Each row has a class, written as a number after it.
[ -70  238   72   79  144   51 -119 -215  -53   32 -204  100  -59  109
  104   30 -269  -48   68 -365 -104 -397 -182 -141  348  -74   77   86
  187 -161  126 -177 -134  116   10   36 -127  256 -361   13  -59  -71
  -27]	5
[-244 -278   42    6   42  -97 -426 -200  -49  -46  278    6 -121  207
  139   43 -143    0  134  -81   78  265  439   96 -356  -15  313 -165
  -66 -217 -215 -137 -267  125 -228 -178 -411  -98 -129 -533 -551 -101
  218]	8
[-211 -264  211 -118 -192  -29 -152   43    6 -225  -88  -72  218  204
   58 -101  103  -69   78 -206 -150  240  152   -2  -65 -320   50  -69
 -113   30  -86  -98  -97   80 -280   94 -181   -8   21 -142 -160  116
  141]	5
[ 100  347   95  411   66  -58   38  151   67   84  154   61   24 -180
 -101  371  -77 -137 -129 -105   -2 -384  -82  -61  288  102  327  -99
 -171 -244   87 -111  211 -119    2  211  151 -146 -171  166   26   -5
  139]	3
[   7  358 -125  274  425   21 -266 -176   -9  116 -241  419 -271   -6
  198  284 -273  -32   90 -209 -154 -120 -128   17  149 -337  -11   64
  129 -310 -190  -18 -184  182  277  165 -245  478 -412 -250 -149  -82
 -324]	3
[-108   35   68 -283  -81   80  -80 -167   19 -334 -261   81  188  224
  277 -323  117  -68  167 -228  -97   50  158  211  142 -196  266 -200
 -232  -12 -149    9 -120  242 -278   75 -247  190  109  -35 -140  129
   98]	4
[ 517  297  247  342 -183 -363   94 -326  157   44   51 -119  248  163
  -78  232  156  104  101 -102  275    1 -240 -246  404 -231 -194 -232
  154  -40 -211 -155 -140    4 -335  159  301 -321   38 -321 -227   24
  170]	5
[-104 -168  225  -61  -12    6 -237 -348 -200 -224 -213  132 -208  256
  148 -191  129  -23  261 -470  -62  -21  214  210   71   83  426 -112
  150    9 -155 -318 -213  310 -419   27 -459  -36 -372 -186 -221   91
  153]	1
[-373  157  182   12  -27   57 -416  100  -92 -152  133  270 -351   40
 -193  376 -176 -125 -159  -74 -122   67  331   35   -5 -160  181  402
 -210  -81  101    0   37   71   25 -131 -261   61 -362   18  -37  149
  -93]	0
[-335  136  -67  202   -1  115  -13  579 -192 -268  391  -71   53 -284
  -26  225 -108 -185 -193  144  -54  -90  -91   62 -115  246   83  394
 -425  -43  353  154  229  -66  297  -11  163 -101  -62  285  417  -81
   97]	7
[-380  221  267    3   41  -58 -205   27   45 -380 -319  -23  -71   63
  -98  459 -212   39 -117 -349 -321 -547 -326  267  478 -367  387   56
  153 -195  269  -44   82 -147  -53  110    7   67 -206   73   14   13
 -116]	2
[  21  205 -138  124  -67 -286 -181  -51 -245 -413   56  265 -325 -275
  101  604 -151  -21   65 -194 -101   52  169  356  -34   86  376 -229
  364 -173  104  154 -274  121  155  -23 -228 -242 -748 -351  154 -103
  172]	6
[  26  228  186  148 -138 -242  -52 -207  -23  122  419  240 -275 -137
  -66  245   96   44   62 -232  248 -350 -213 -149  394  341  278 -113
   -8 -139   52 -413 -212  206 -206   62 -173 -292 -492    4 -307  125
  209]	0
[ -40  -66  190 -202  408  130 -102  -65  217  133   44 -131  721  210
  -24 -201 -193  306  110  228   71 -211 -230 -361  112  423 -150  261
  276   37  137  -12  -58  -43  336 -146   56  610  275  492 -364 -224
 -305]	2
[ 438  224  238  156  -66 -269 -102 -294  143  180 -119  175 -449   43
 -177  592   20  -68 -182 -127   91 -499  -13  -29  507 -182  280  110
  102 -414 -160 -247  -25 -263 -291  -28  190 -452 -431 -119  -38   62
  165]	7
[-225   64  -51  -51 -271  -88 -270  -45 -161 -322  395  489 -283 -307
 -274  111  210 -167  -79  102  -63  590  686  535 -493   13  518 -370
  142  217   60  -82 -242  397   99 -256 -322 -332 -167 -462 -246  231
  239]	2
[ -39  179  263  404 -153   15 -177 -149 -104 -472  139   85  -92  107
   57  139  -28  -73   53 -402  -88  371  442  175  -48 -319  436 -253
 -259   98 -109   55  -32  -38 -399   38 -204 -426   66 -402 -197  124
  183]	1
[-115  182  314  184  -78  210 -165 -111 -197 -330  -85  463 -555 -166
 -103  134   22 -204 -103 -484 -238   88  380   59  121 -367  503  106
  231  111  191   -3 -136  108   56   40 -124  -44 -355  -29  148   98
 -186]	3
[  60  166  140  212   -6 -111 -285 -163   36 -381  -34  262 -140   37
  173  233  108  -45   30 -287  -17  162  273  240  155 -161  361 -201
 -198 -112 -243  -33 -150   36 -281  156 -331 -231 -156 -294 -241  173
  241]	7
[-110 -107 -137  174   19  -77 -122  -28   89 -301  -42 -143  464  155
  -60   68   48   42  262 -109 -188  129 -138  147  -73 -429   91  -19
 -172   52 -186 -135  -26   65 -113  201  -41  191  257 -241 -378    3
  196]	8
[ -54 -123   66 -166 -102  -42  -78 -208  -78  -74   33   99  191  248
  159  -37   38   23  112  -69  -57  210  165  119   10 -156    3 -162
 -150 -144 -297  -25 -232   93 -345    4 -281  -62  103 -314  -87  105
  -25]	5
[ 263  288  183  477  -52 -182  -22  -48   72 -440  -77  -33 -116   -5
 -126  191   76 -225  106 -212   22 -112 -110  268   90 -387  232   14
  -70  -13  -78  147   76 -263 -309  292  276 -410  265 -372  -64  -43
  154]	6
[-198  642  339  329 -120   -2 -139  370  -44 -668  342  -86  270  230
  283   87  -37 -111 -135 -148   99  140 -190 -146  501   29  487 -474
 -381    7  110    4   34  234 -364  179 -106  -40  -98  -62 -227  137
  263]	3
[-454  155 -257 -101  -24  -79 -281  278 -179  339  306  336  -59 -225
  132  479  -30 -320 -403  218 -205  375   79  226 -446  -21 -342 -339
   55 -435 -312  -62 -121  353  299   68 -160  370 -269 -531   36   33
   10]	1
[ 354 -145  188  108  -95 -166  224 -424  255   23 -260 -305  176  266
 -220 -204   94   36   58  -88  185 -343 -520 -231  256 -467   52 -130
  209    9  -59 -276  -14 -248 -266  -27  471 -180  369  -40 -208  -56
  -13]	1
[-390  386  -27  379 -195   -9 -119   58  -64 -128  386   16  -35   12
 -150  177 -115   34   64 -341 -100 -146  -23  -39   20 -332  185   86
 -232  -57   61  -87  196  111 -144  255 -214  -62 -156 -286 -188  117
  117]	8
[ 111  233 -141  272  -10 -247 -169 -345  150 -203  183 -114  241  167
 -159  376 -178  -37  109   59   46  147  159   82 -312 -136  279 -421
  -54 -178 -151   28 -172  -81  -65   37   -6 -125   32 -383 -446 -187
  277]	5
[-142 -104   13   94  211   26 -356  124 -162   18  153  139  -81   85
   59  -91 -160    6   21  -44 -182  376  286  142 -258  -92  165 -252
   78 -126 -203  105 -225  154  -48   20 -429  107  -66 -510 -223  -67
  -95]	2
[  92   99   -7  138  -86 -141  -53 -125  199 -296 -210  108  560  112
  171  131  149   86  268 -274 -235  444   62  288   -7 -607 -172 -199
 -162   60 -314  121 -106  -14 -334  320 -118   47  471 -240 -283  171
  192]	8
[-271  -30 -391  -57  -39  -48 -113  -27 -111  135  400  175    8 -221
 -439  266  154  136   13  193   40   24  -39  176 -387  482   45   82
  205   99   62 -161 -213  359  436  -39  -92  318 -317   87 -231  -10
   72]	1
[-114  188  140   71   29 -132 -265  162 -138   23  142  340 -350 -172
  -73  545 -178 -125 -263   12 -227 -108  153  333  334 -368   -4  133
  -13 -232 -132   97    6 -111 -277   -4 -110 -315 -291 -162  246  230
 -205]	4
[-174  314   38  241   21  120 -102  -73  -24   95   32  233 -314 -124
  -32  176 -167  181   23 -397 -219 -121   67  -87  131 -160   32  156
  124  -17  222  -39  -28   21  185  153 -359   62 -398  -16  -37   81
 -187]	5
[ 357   90  285  285 -190 -112   72 -451   72  235   39   -3 -111   -7
 -276  193   58 -203 -250 -200  120  -89  318 -192   -4   87  -39   81
  113  -88  -41 -142  -84 -380 -287  -75  315 -462   41  253  -56   11
  138]	4
[  19  204  -87  209  -47 -256 -141 -125  119   77   92 -223  202   10
 -166  467 -123 -192  -58  -63  114 -206  -95  124  147 -100 -299  137
 -119 -237 -136  -34  -86 -344  -95    5  290 -167  130   44 -157   14
   79]	8
[-164  -93 -308  194   49  140  119  198  258  291  183 -179  199  158
   79 -131 -225  281  -23   63  -34   79 -243 -721 -257 -197 -238 -109
 -479  -96  174   35   41   34  542  222  -92  395  292  142 -193 -221
   23]	8
[ 158   70   12   63 -110   11  -53 -473   58 -481 -476 -172  296  273
  -93  -57  -90  -71  202  -82  -51  209  373  265   77 -208  268 -149
   77  119  -60   -2 -171 -193  -89 -114   40  -92  274  -98 -230  -49
  300]	7
[ -53 -134  197 -372  -79  175  -25 -152  -20 -150 -144    4 -116  164
  290 -558  116  123   99  -84   56  250  137 -290   72   17  112 -204
  -12  221  206  -38 -354  228   93  -84 -233  143  122   73 -226  -84
  101]	2
[ -77  197 -107  225   63  -30 -320  196    6  -29  319  294 -207 -139
 -290  535 -139  -34 -161  100 -153   28  -29  256  135 -216   75  187
  -90 -127 -106   44   -8  -50   67   66  -23   75  -40 -120  101  138
 -402]	7
[ -44  466   49  226 -161 -331 -164   92 -123 -379  202   37 -546    2
  -73  353  103  -31   -7   63   23   56 -191  399  240 -380  420 -155
  143  -21    9 -134  167  133 -213  -13   63 -410 -185 -622 -190  115
  -68]	0
[  43  259   88  264 -122  133  -54   98 -195   41  398  131 -328   47
  -37  -35 -126  134  -72 -265   11 -263  197 -226  251  197  399   30
 -124   20  196  -49 -125  118  -45   82 -183 -313 -313  104 -111   18
   93]	2
[ 315  280 -216  461    2 -349  168 -399  291  -96   61  -55  237    6
  -19  195   38  153  347 -178  286  -18 -419 -178  192 -421 -178   19
  -39  102  -72  -14 -104  -57  -70  264  202 -156  288 -224 -477    4
  174]	0
[-489  137  109  130 -160 -156  130  273   87 -377  224   -2  496 -215
   58  306   97 -253  123 -371  -59  400  -85  146 -269 -673  -46  315
 -538   59  300  365  304 -190 -235   86  179 -232  579   92  -28  161
  372]	0
[-178  305   -3  142   23  -34 -148  272  -37   67  200  326 -193 -251
 -193  491 -246   -2 -207   68 -242   53   35  260  212 -223  -17   75
 -223  -88   45  159  160 -160   54   97 -177 -158 -187  -80  190  257
 -326]	8
[-374  253 -163  228  106   97  -48  424   47  -11  366  163 -325 -338
    9   99   42 -213 -197  -73 -103  101  127  136 -560   63  290  161
 -481 -120  304  229  351 -101  226   80   32  -17  134  402  158  -51
  -20]	7
[  42   97   70   35 -178  -89  -59 -189 -345  107  329  324 -587 -142
 -176  160   39   20 -173  -59   42   37  329  106  -43  340  104 -206
  433  112   78 -154  -88  139 -116 -212 -240 -480 -369 -143  114  141
   52]	0
[ 255  147  227  121 -102  -13 -160 -231   26 -243 -191  -22  145  337
   68 -188   39   26   59 -105  -21  236  242   48  247 -310  215 -301
  -62   20 -176  -71 -243  115 -304   47 -135  -73  184 -302 -391   43
  238]	4
[ -51  221  107    3 -141  -90 -233 -260  -45 -323   -9  370 -457   -5
  289  211   62   87   51 -269    3  162  277  240  218   23  444 -269
 -190 -109 -113 -106 -220  158 -304   20 -527 -239 -387 -279 -221  205
  225]	0
[-195 -374  -47 -341   32  -13 -239  -65   56  208   78 -140 -156  513
   47 -179   10   32   17  163   31  159   98  -78 -362 -232  135 -352
 -374 -256 -259 -142 -346  175 -166 -121 -350  129   53 -268 -528  -65
  -57]	3
[-314 -146   67 -339   80  -71 -107 -130  -36   -4  -18  312   39   43
  270  -83  137   -3  158 -105  -50   38   -2  196   53  -76   53 -216
 -161 -105 -166 -173 -246  164 -208  -14 -445  104  -21   32 -389  212
  -19]	3
[-348 -444  136 -150  179   59   43  373 -294 -113  115   -5 -351 -374
   65  264  -49   56   57 -369 -274 -369  -53  141  161  289  -30  387
   36   43  346  193   58 -208  -72    5 -341 -270 -409  248  688   64
 -272]	6
[ -25    8 -259  244  162  -77 -246 -165   61 -211  -90 -137  250  350
  -65  216 -232   49  153   18 -142  -22   56  108 -276 -210  269  -40
 -122 -238 -272  -55  -89  -43  -38   21 -129  241  -61 -183 -448 -150
   77]	2
[-289 -229  269 -332  -70   22 -331  107  -26  -88   48   67 -135  416
  181 -197   35  -21  -61   -2  -46  254  279  162   33 -204  289  -99
 -555  -55 -144 -149  -62  128 -440 -201 -427 -121   85 -157 -444  284
 -107]	1
[ -24    6  103  140   32   16 -235 -193 -125 -355  -15  168 -262  125
   96   30 -134 -122    2 -134   65  208  415   42  -97   67  494  -43
 -234  -87  -20   78 -217  -60 -114  -40 -376 -203 -318 -171 -215    3
  113]	3
[-191 -163 -343  -69  178  -98 -106  186 -229  434  317  235 -642 -367
 -440  396 -142  125 -374  548  -98  -69  -49  312 -241  219  -97 -201
  406 -121   11  -86    8   99  455 -354  -50   91 -350 -406  128    0
 -477]	8
[ -36 -215  117  128   53 -257  -39  -14   15 -220 -158 -100   41   -2
  -28  269 -123 -339  -90  115  -57 -164 -392  216 -259 -263  -69 -511
 -173 -177 -123 -260  -48   35 -252 -112  191 -182 -137 -270  109  -69
  198]	7
[ -61  151  127  -67 -181   13 -125 -305  101 -282 -280  104  187  244
  273 -214  178 -106   23 -188   67  152   67  211  118 -336  155 -342
 -158  -36 -340 -195  -84  215 -411   88  -84  190  200 -226 -399  229
  137]	2
[-386 -204  192 -346   20   65 -290  239 -154  -10  -69    5 -361  216
 -158   80  -65  -31 -134  183 -293  -33  151  132 -125   10  314  -29
 -486  -67   58 -222   38  140  -90 -150 -383  149 -510  182 -270  115
 -136]	4
[-208   48  291  203 -182  189    7  -18 -116 -252  119  163 -345   72
  -47 -102   35   44 -108 -350 -101   66   66 -268  126 -195  410   47
  -58  172  217 -130  -77  163 -133   69 -184 -152 -219 -210 -125   85
  135]	1
[ -21  154  105   89  -88 -135 -365  129   14  -80  299  -58 -397  476
  129  223   77   37 -116 -232   13   74  285    4  132 -337  527 -272
 -333 -291 -211  -42   -7  272 -484   -4 -235 -194  -93 -419 -351   91
   55]	4
[-381  -74  127 -205    8   51 -185  174 -233  136  160  191   95 -233
 -362  431 -397 -344 -472  343 -131 -182  152  149   19  523  -96 -174
  154 -281  175  -39  -91 -114  288 -300  -73  127 -300  308  377   40
  -60]	4
[ -62   72  164  338   20   40 -281  172   42 -238  313  -35  -86  259
 -132  158 -283   15  -63 -214 -152  -62   17 -373  160 -524  401  169
 -160  -82  151  -37 -128  -74   63  -24   11  -16    0 -135 -401 -106
 -108]	8
[ 256  135  189  407 -179 -132  227 -454   98   -8    8  129 -241 -136
   11   51  248  -33  -67 -513  272 -547 -118 -149  357  146   77  189
  363  -80  -11 -231  126 -304 -354  124  285 -445  101  185  170  114
   32]	3
[-212 -102 -232  -31 -223  -30   66  161 -144 -179  175 -218  379   63
  -82 -220  221 -154  123  164  155  466   17  229 -228   16 -550  387
 -454  295 -199  149  171   75 -250  -14   21  -40  440 -330  188  291
  -30]	1
[-101  370   91    2  221   61 -280  192 -103  -90   55  157 -278  150
  178  342 -279  -16  -22 -186 -252    1   14   18  331 -119   54  206
  -70 -206   17  212  -73  -58  -83   30 -265  264 -219    3  -13   28
 -457]	0
[-328 -255  520  223  258 -161 -104  434 -257 -163   53 -126  388   22
  405  123 -360 -279 -177  -83 -153 -131 -149 -170  263 -227 -227   24
 -430 -270  -27   58  122 -184 -456  159 -115 -419 -112 -177  162  -31
  283]	8
[-138  281  382   23 -135   87 -268   76  108 -464 -144  346  -16  151
  210   64  122  -77  -67 -183  -48  498  201  108  284 -321  179 -110
   -2   85  -69   76 -115  249 -115  116 -162  246   79 -174 -301  263
  -60]	4
[-341  -59 -170  -68   45 -242 -232  279  -77   75  516 -176   21 -244
 -364  562 -227  -74 -104  434  -32  -92   62   70 -187  150   11 -204
  218 -129  108  -42   23  -64  495 -163  -64 -144 -334 -381 -249 -103
  171]	4
[-161  -28  212  -59   80    0 -371  325 -107   42  133  197 -899  -33
  310  483  -57 -275 -377   63  -39  307  636  367 -340 -100  215 -168
 -297 -334  -47  259  132  -73 -279 -245 -104 -370 -117  -47  316   24
 -144]	1
[-298  157  137  355 -435 -220 -108  108   27 -285  323  183  120 -320
 -318  420  222 -373 -274   31  -75  779  388  409 -628 -413 -135  -57
 -231   88   90   91   84   32 -188  141   56 -421  364 -633  -30  211
  422]	8
[ -21  258   32  166   59 -319 -304   80 -167  -19  405  446 -499 -445
  127  748  -58  -48  -88 -120   17    1  247  162  134  174  256 -128
  297 -179  -16  -30 -175  163   27    8 -300 -411 -895 -449 -128   62
  311]	6
[-129  -83  -56 -118 -158  198  -37  -12  -65   57  108 -172  480  422
 -145 -345   33   35    9 -121 -113  264  303 -148 -184 -189  -24    1
 -198  113  -65   39  -70  160  -97   50 -113  304  423   58 -277   60
  -53]	7
[-196    2  384 -210  -15  113  236  255  188 -112   40 -382  799  162
  264 -730  198 -270   93 -213  -28  222   -5 -531  -94 -195   -7   55
 -215   96  247  176  159 -151   82  224  193  242  747  139 -449 -135
   82]	6
[-325 -335 -210 -317  268 -106 -143   79 -398  173  -77   21  -97 -313
 -423  419 -287 -116 -203  405 -334 -210  -64  343 -342  169 -181 -151
  304  -90  111 -111 -101  106  445 -333 -144  220 -693 -173  240 -126
  -99]	8
[ -96  -52   91  -14 -118 -188 -295  182  -87 -420  205   40  490  245
  -41  341   -3   -1   16  248  -64  244  -62  218  131 -394  -57 -195
 -238   18 -251    3 -166  261 -283  122  -88   21  199 -420 -164  129
   80]	3
[-227  263  239  426 -208    8  152  152  -92 -681  114  282  363 -136
  318  197  151  217  337 -454  -42  449 -243   92  438 -149 -144  107
 -385  320   81  196  -87   83 -220  423 -269 -277  179  -61  117  311
  230]	5
[-240   87   30  246 -202 -224 -231 -246  -66 -426  122   43   60  256
  317   43   39 -183  156 -447   32  104   74   97 -107 -488  388 -335
  -42 -196 -271 -259 -273  422 -464  218 -306 -129 -240 -776 -649   59
  495]	0
[-366  234  113   66 -279 -147 -110   59 -184 -752   50  249  356  -34
  465   80  353 -121   44 -293    3  470 -229  196  188  109 -134  -72
   61  221  -14 -152 -268  451 -185  206 -145   20  -21  -48  -29  230
  450]	1
[-232  118  176  206 -210 -162  -20  298   46  -18  336 -113  132 -171
  188  -96  109 -391  -61  -81   47  414  204   99 -520  -34 -142 -220
 -175  -87   77    7  182  -80 -149   85   13 -408  176 -150  -38   74
  170]	5
[  78  -47   36   79  -19  -14 -306 -196   -1 -234 -301  108 -175  408
  137   44   75   99   62 -181 -172  326  233  170    0 -505  146 -150
 -119  -14 -326  -79 -199  136 -280   25 -222   -7  110 -346 -209   49
   45]	3
[ 461  165  150  361   19  -99  111 -218   71  152 -143   84  -97   46
 -278  523  -79   47  -95 -129 -103 -391 -169   56  410 -369   21  154
  193 -236 -222   36  104 -368 -216  156  384 -358   59 -111  364  -11
 -202]	1
[-126  -43  240 -185  -44   95  130  122   45  -31   23 -146  -95  169
  420 -357   94  -76   21 -136   29  169  277 -238 -118   10   73 -252
 -346   24   98  102  128 -141 -210   10 -163 -167  222   76 -299   41
   90]	5
[-148 -393 -123 -119   94  -47   56  -43  197 -106 -352 -321  358 -121
 -127  100   73 -179  166  -84 -139 -241 -415  254 -111 -487 -265  130
   30  -60 -143    4  138 -201   -1  130  248  250  253 -152  207  -19
  -37]	4
[-284 -197  329 -105  118   18 -258  393  -53  -88  258  -91   -5  215
   31  109 -345  -98 -199  171  -49 -217 -221 -192  437  -81  244  -44
 -404 -302  -59 -101 -138  -98 -215 -136 -158   61 -212  -74 -231   68
 -291]	0
[ 274  152   31  479   72 -157  176 -124  164   34   56 -234  180   75
 -130  126  -25   -4   18 -141  101 -180 -416 -258   70 -284 -188  -93
   10  -14  -43   20   32 -258  -45  296  313 -132  264 -133 -141  -95
 -180]	3
